Below is a small trained network, with its code and all its weights. Each question gives an input and a target symbol and asks what happens when units are switched off, that is, made to give their printed mean instead of their output.

import numpy as np


def w(rows, s, z=0):
    codes = np.array(rows[::2]) - 128.0
    scale = np.full(codes.shape[1], s)
    scale[-1] = z or s
    return codes * scale


def f(y):
    return y / 2 * (1 + np.tanh(0.7978845608 * (y + 0.044715 * y**3)))


def softmax(a):
    e = np.exp(a - a.max(-1, keepdims=True))
    return e / e.sum(-1, keepdims=True)


def log_softmax(a):
    a = a - a.max(-1, keepdims=True)
    return a - np.log(np.exp(a).sum(-1, keepdims=True))


def net(x, mask):
    ids = ['αβγδεζηθλμξπσφψω'.index(c) for c in x.split()]
    T = len(ids)
    res = E[ids] + P[:T]
    u = 0
    for l in range(3):
        r = res
        for j in range(2):
            rows = slice(3 * j, 3 * j + 3)
            q, k, v = (r @ M[l][rows].T for M in (Q, K, V))
            z = softmax(np.where(np.tri(T) > 0, q @ k.T / 3**0.5, -1e9)) @ v
            o = O[l][rows]
            res = res + np.where(mask[u + j], z, o[:, -1]) @ o[:, :-1]
        u += 2
        y = f(res @ A[l][:, :-1].T + A[l][:, -1])
        res = res + np.where(mask[u : u + 4], y, B[l][:, -1]) @ B[l][:, :-1]
        u += 4
    return log_softmax(res[-1] @ U[:, :-1].T + U[:, -1])


Q, K, V, O, A, B = {}, {}, {}, {}, {}, {}
E = w([
[147,147,136,97,123,178],'α',
[60,136,40,181,36,130],'β',
[80,123,119,112,64,143],'γ',
[157,123,171,150,177,84],'δ',
[132,166,83,151,202,168],'ε',
[161,151,116,110,112,144],'ζ',
[118,173,144,39,89,82],'η',
[126,107,107,183,99,17],'θ',
[96,250,156,133,82,117],'λ',
[138,186,72,76,69,97],'μ',
[88,119,57,189,151,56],'ξ',
[180,84,157,89,101,106],'π',
[165,60,25,119,118,89],'σ',
[125,168,130,131,117,190],'φ',
[172,155,100,117,93,116],'ψ',
[81,117,156,147,139,135],'ω',
],0.023)
P = w([
[189,150,170,204,163,128],'0',
[72,139,146,1,211,98],'1',
[73,151,125,7,201,101],'2',
[82,167,121,24,200,97],'3',
[87,159,108,30,200,96],'4',
[91,177,104,42,190,84],'5',
[91,184,105,45,186,78],'6',
[93,183,95,62,186,91],'7',
[93,174,96,47,189,92],'8',
[90,196,96,45,186,69],'9',
],0.0063)
Q[0] = w([
[152,114,255,189,165,140],'0.h0',
[46,104,174,160,117,165],'0.h0',
[145,199,148,126,209,55],'0.h0',
[101,98,80,155,88,181],'0.h1',
[125,231,139,43,86,71],'0.h1',
[38,85,147,207,102,103],'0.h1',
],0.0084)
K[0] = w([
[128,159,253,116,165,126],'0.h0',
[191,205,147,240,141,176],'0.h0',
[205,169,136,75,168,71],'0.h0',
[103,140,254,114,174,186],'0.h1',
[164,124,1,203,185,160],'0.h1',
[204,117,216,123,48,140],'0.h1',
],0.007)
V[0] = w([
[148,176,174,132,166,51],'0.h0',
[186,80,117,99,92,92],'0.h0',
[101,52,176,69,53,98],'0.h0',
[57,147,118,192,219,158],'0.h1',
[137,94,88,176,2,118],'0.h1',
[165,116,191,145,53,167],'0.h1',
],0.0063)
O[0] = w([
[105,109,89,33,181,104,229],'0.h0',
[148,108,122,154,255,90,129],'0.h0',
[101,72,187,113,96,199,137],'0.h0',
[92,147,174,212,128,131,180],'0.h1',
[70,100,112,127,69,170,67],'0.h1',
[222,205,198,134,49,59,1],'0.h1',
],0.0063,0.0036)
A[0] = w([
[90,243,76,192,133,246,191],'0.n0',
[186,225,14,109,184,34,90],'0.n1',
[153,59,129,176,77,2,3],'0.n2',
[68,231,186,93,167,69,19],'0.n3',
],0.0059,0.002)
B[0] = w([
[139,128,129,74,162,24,195],'0.n0',
[83,50,122,115,104,255,254],'0.n1',
[227,144,61,153,51,43,142],'0.n2',
[196,43,190,123,181,93,224],'0.n3',
],0.0084,0.0059)
Q[1] = w([
[151,203,211,253,50,198],'1.h0',
[167,183,81,103,77,192],'1.h0',
[198,79,222,112,18,56],'1.h0',
[163,41,77,195,111,38],'1.h1',
[186,148,92,183,73,134],'1.h1',
[159,176,231,220,92,141],'1.h1',
],0.0064)
K[1] = w([
[75,70,80,28,163,97],'1.h0',
[69,128,169,146,178,41],'1.h0',
[102,142,122,121,154,125],'1.h0',
[118,175,182,122,113,171],'1.h1',
[69,89,239,90,171,185],'1.h1',
[36,160,81,3,155,110],'1.h1',
],0.0064)
V[1] = w([
[127,68,135,47,122,152],'1.h0',
[102,115,147,100,158,64],'1.h0',
[114,163,48,77,127,132],'1.h0',
[254,129,103,143,163,103],'1.h1',
[117,153,110,95,100,61],'1.h1',
[131,54,113,187,84,122],'1.h1',
],0.0085)
O[1] = w([
[118,111,77,63,77,150,187],'1.h0',
[77,106,205,157,165,30,254],'1.h0',
[114,106,48,96,167,51,106],'1.h0',
[172,111,142,117,154,67,201],'1.h1',
[130,229,108,88,83,2,228],'1.h1',
[141,92,43,250,58,139,204],'1.h1',
],0.0073,0.003)
A[1] = w([
[137,132,73,185,153,80,127],'1.n0',
[212,150,152,26,5,174,69],'1.n1',
[132,182,176,194,133,186,253],'1.n2',
[253,187,133,105,211,176,227],'1.n3',
],0.0063,0.0028)
B[1] = w([
[182,183,137,64,160,160,254],'1.n0',
[144,144,107,191,46,170,220],'1.n1',
[172,163,91,254,166,185,150],'1.n2',
[186,164,63,47,97,112,241],'1.n3',
],0.0079,0.0022)
Q[2] = w([
[126,141,55,151,116,12],'2.h0',
[2,78,70,150,194,28],'2.h0',
[108,137,233,233,183,101],'2.h0',
[97,91,55,40,126,143],'2.h1',
[214,169,135,127,86,235],'2.h1',
[231,88,132,177,66,177],'2.h1',
],0.0061)
K[2] = w([
[173,185,242,188,136,168],'2.h0',
[183,254,57,143,150,132],'2.h0',
[83,84,82,54,105,147],'2.h0',
[131,131,46,160,131,169],'2.h1',
[108,151,145,58,121,109],'2.h1',
[100,95,210,143,109,128],'2.h1',
],0.0073)
V[2] = w([
[171,150,145,162,196,191],'2.h0',
[140,144,125,199,73,95],'2.h0',
[143,208,111,127,159,158],'2.h0',
[134,65,199,136,128,123],'2.h1',
[198,123,111,103,96,152],'2.h1',
[168,113,255,158,94,177],'2.h1',
],0.0077)
O[2] = w([
[103,150,61,119,234,71,153],'2.h0',
[29,150,96,103,157,62,111],'2.h0',
[121,227,204,144,103,138,181],'2.h0',
[186,46,67,116,104,39,65],'2.h1',
[148,169,6,212,122,116,177],'2.h1',
[60,169,3,5,158,123,3],'2.h1',
],0.0058,0.0057)
A[2] = w([
[71,68,116,136,60,148,51],'2.n0',
[173,190,102,63,70,37,3],'2.n1',
[144,185,47,224,200,169,53],'2.n2',
[58,114,175,43,130,254,157],'2.n3',
],0.0054,0.003)
B[2] = w([
[47,87,235,92,148,2,134],'2.n0',
[141,132,237,23,112,192,218],'2.n1',
[72,52,158,81,185,110,200],'2.n2',
[115,142,167,134,188,226,254],'2.n3',
],0.0064,0.0031)
U = w([
[168,241,120,127,136,149,119],'α',
[42,169,162,141,64,95,104],'β',
[40,129,111,122,70,171,141],'γ',
[160,65,94,98,149,97,73],'δ',
[177,141,176,158,194,122,100],'ε',
[162,206,106,134,121,160,169],'ζ',
[153,58,193,91,61,141,16],'η',
[127,153,112,152,65,2,164],'θ',
[117,120,196,81,93,106,87],'λ',
[118,149,113,165,72,200,168],'μ',
[41,87,168,183,153,110,220],'ξ',
[168,115,111,105,60,33,50],'π',
[92,50,99,188,110,116,146],'σ',
[151,214,183,112,134,91,2],'φ',
[142,177,68,154,97,163,213],'ψ',
[53,149,132,91,194,135,177],'ω',
],0.0082,0.0044)

Each question gives the input, a string of symbols that net reads in full, and the target symbol t.
The units are the heads (3 rows each of Q, K, V and O) and the neurons (one row each of A and B). Each row of codes is followed by its name. A weight is (code - 128) times the scale printed after its matrix; where a second scale follows, it is the last column's (O, A, B and U).
mask holds one flag per unit, layer by layer, with each layer's heads first. A switched-off unit (its flag False) gives its mean, the last column of its rows in O or B, instead of its output. The means were averaged over made-up inputs and are rounded, as every weight is.
A unit's drop is (log p(t) with every unit on - log p(t) with that unit switched off) / (log p(t) with every unit on - log p(t) with every unit switched off).
The circuit of an input: a set's keep is (log p(t) with only the set's units on - log p(t) with every unit switched off) / (log p(t) with every unit on - log p(t) with every unit switched off). Starting from the 12 units with the biggest drops (on a tie, the unit counted first), units are removed one at a time, each time the one whose removal leaves the highest keep (on an exact tie, the one counted first), for as long as the keep stays at least 0.8.
units of the circuit, in order: the units of the circuit, biggest drop first
unit that matters most: the unit with the biggest drop
k most important neurons: the k neurons with the biggest drops, biggest first
top k neurons in layer l: the k neurons of layer l with the biggest drops, biggest first
which heads matter: for each layer, one digit per head in row order, 1 if its drop is at least 0.15 and else 0, layers parted by /
input ω η ψ ω ψ ω ω, target ω: units of the circuit, in order : 2.h1, 1.h0, 1.n2, 1.h1
input η ψ η, target η: most important neuron : 0.n3
input ω η η ζ η μ ξ, target ω: units of the circuit, in order : 1.n2, 1.h0, 0.h1, 2.h0
input ω δ γ, target ω: units of the circuit, in order : 2.h1, 2.n3, 1.h1
input φ η λ δ ξ ω β, target β: which heads matter : 10 / 00 / 10
input ε δ θ δ δ β η η η ε, target ε: units of the circuit, in order : 0.n0, 2.h1, 1.h0, 0.h0
input δ ω δ, target δ: units of the circuit, in order : 2.h1, 1.h1, 2.h0
input ε η ξ ω, target ε: which heads matter : 00 / 00 / 11
input σ β ω ω θ, target σ: units of the circuit, in order : 1.h1, 2.h0
input θ ω ω, target θ: top 2 neurons in layer 0 : 0.n2, 0.n1
input η ω λ μ ξ μ, target ξ: units of the circuit, in order : 0.h1, 2.h1, 1.h0
input β δ ζ ω ω, target β: which heads matter : 10 / 01 / 10
input θ η λ ω, target θ: units of the circuit, in order : 1.h1, 0.n2
input η π ω ξ, target η: unit that matters most : 2.h0
input θ η ξ μ μ, target θ: units of the circuit, in order : 1.h1, 0.n2
input δ ε φ η α, target ε: units of the circuit, in order : 0.h1, 1.h1
input ω ψ μ ε ψ ψ η ω μ, target ω: units of the circuit, in order : 0.h1, 1.h1, 0.n2
input ω ω μ, target ω: top 2 neurons in layer 2 : 2.n3, 2.n0
input ω δ φ ω γ, target ω: units of the circuit, in order : 2.h1, 1.h1, 2.n3
input δ μ ω λ ψ γ θ, target π: unit that matters most : 0.n2
input η η σ, target η: top 2 neurons in layer 0 : 0.n1, 0.n3
input ξ μ σ δ λ, target ξ: which heads matter : 01 / 01 / 01
input ε λ λ γ φ η, target ε: top 2 neurons in layer 0 : 0.n0, 0.n3
input ω μ α α, target α: top 2 neurons in layer 1 : 1.n3, 1.n2
